Below is a small trained network, with its code and all its weights. Each question gives an input and a class and asks what happens when units are switched off, that is, made to give their printed mean instead of their output.

import numpy as np


def w(rows, s, z=0):
    codes = np.array(rows[::2]) - 128.0
    scale = np.full(codes.shape[1], s)
    scale[-1] = z or s
    return codes * scale


def norm(h):
    return h / np.sqrt((h * h).mean(-1, keepdims=True) + 1e-5)


def f(y):
    return np.maximum(y, 0)


def log_softmax(a):
    a = a - a.max(-1, keepdims=True)
    return a - np.log(np.exp(a).sum(-1, keepdims=True))


def net(x, mask):
    res = np.array(x, float).reshape(1, 5) / 4 @ E
    u = 0
    for l in range(2):
        y = f(norm(res) @ A[l][:, :-1].T + A[l][:, -1])
        res = res + np.where(mask[u : u + 9], y, B[l][:, -1]) @ B[l][:, :-1]
        u += 9
    return log_softmax(norm(res)[-1] @ U[:, :-1].T + U[:, -1])


A, B = {}, {}
E = w([
[14,2,119,70,98],'x0',
[215,78,137,46,190],'x1',
[66,73,112,65,164],'x2',
[85,178,93,215,117],'x3',
[114,84,72,131,252],'x4',
],0.0069)
A[0] = w([
[124,213,98,226,50,190],'L0N0',
[176,124,120,128,185,129],'L0N1',
[5,152,161,92,20,71],'L0N2',
[21,39,183,165,27,92],'L0N3',
[160,176,125,181,88,171],'L0N4',
[167,107,134,253,81,222],'L0N5',
[52,120,137,223,55,140],'L0N6',
[104,228,192,137,65,212],'L0N7',
[254,17,75,22,177,253],'L0N8',
],0.0052,0.0017)
B[0] = w([
[128,133,67,97,178,254],'L0N0',
[120,139,87,74,55,172],'L0N1',
[54,167,109,2,134,214],'L0N2',
[71,150,122,121,115,220],'L0N3',
[109,115,154,171,149,203],'L0N4',
[88,137,89,92,173,212],'L0N5',
[153,94,173,71,175,219],'L0N6',
[113,84,79,120,150,231],'L0N7',
[186,101,205,150,114,246],'L0N8',
],0.0092,0.0049)
A[1] = w([
[81,81,83,165,162,131],'L1N0',
[9,109,169,96,141,102],'L1N1',
[38,133,75,122,114,252],'L1N2',
[87,146,117,97,68,168],'L1N3',
[103,127,98,122,81,152],'L1N4',
[174,196,141,126,119,212],'L1N5',
[84,65,120,153,128,130],'L1N6',
[104,27,132,116,168,144],'L1N7',
[111,146,149,131,199,170],'L1N8',
],0.011,0.0024)
B[1] = w([
[176,91,140,154,51,189],'L1N0',
[112,160,171,86,142,241],'L1N1',
[88,144,126,142,170,254],'L1N2',
[52,101,139,78,243,184],'L1N3',
[55,50,176,85,161,158],'L1N4',
[90,70,93,136,150,190],'L1N5',
[62,206,134,156,82,164],'L1N6',
[220,102,142,182,88,200],'L1N7',
[147,185,134,148,2,191],'L1N8',
],0.0076,0.008)
U = w([
[8,113,179,28,178,166],'0',
[101,77,167,228,28,2],'1',
[224,39,195,84,126,222],'2',
[126,209,26,232,140,132],'3',
],0.011,0.0044)

Each question gives the input, the list of numbers given to net, and the class t.
The units are the neurons (one row each of A and B). Each row of codes is followed by its name. A weight is (code - 128) times the scale printed after its matrix; where a second scale follows, it is the last column's (A, B and U).
mask holds one flag per neuron, layer by layer. A switched-off neuron (its flag False) gives its mean, the last column of its row in B, instead of its output. The means were averaged over made-up inputs and are rounded, as every weight is.
A unit's drop is (log p(t) with every unit on - log p(t) with that unit switched off) / (log p(t) with every unit on - log p(t) with every unit switched off).
The circuit of an input: a set's keep is (log p(t) with only the set's units on - log p(t) with every unit switched off) / (log p(t) with every unit on - log p(t) with every unit switched off). Starting from the 12 units with the biggest drops (on a tie, the unit counted first), units are removed one at a time, each time the one whose removal leaves the highest keep (on an exact tie, the one counted first), for as long as the keep stays at least 0.8.
circuit, biggest first: the units of the circuit, biggest drop first
most important unit: the unit with the biggest drop
k most important neurons: the k neurons with the biggest drops, biggest first
k most important neurons of layer l: the k neurons of layer l with the biggest drops, biggest first
drop of u: that unit's drop, to one decimal
input [3,4,7,0,-2], class 2: circuit, biggest first : [L0N8, L1N7]
input [-7,-1,-8,-7,-1], class 3: circuit, biggest first : [L0N6, L0N8, L1N5]
input [-6,2,-6,-5,-8], class 3: most important unit : L0N6
input [-7,-1,-2,-7,-8], class 3: 4 most important neurons : [L0N6, L0N8, L1N4, L1N1]
input [3,-4,-7,-4,5], class 1: 2 most important neurons : [L0N2, L1N7]
input [6,4,6,-5,-3], class 2: 2 most important neurons of layer 0 : [L0N8, L0N5]
input [5,0,4,-7,3], class 2: circuit, biggest first : [L1N7, L0N8]
input [2,3,-3,6,4], class 3: 2 most important neurons : [L0N8, L0N6]
input [-1,4,0,8,6], class 3: drop of L1N3 : -0.1
input [-5,3,-2,2,-5], class 3: drop of L0N6 : 0.0
input [-6,3,-3,-2,-8], class 3: drop of L1N3 : 0.1
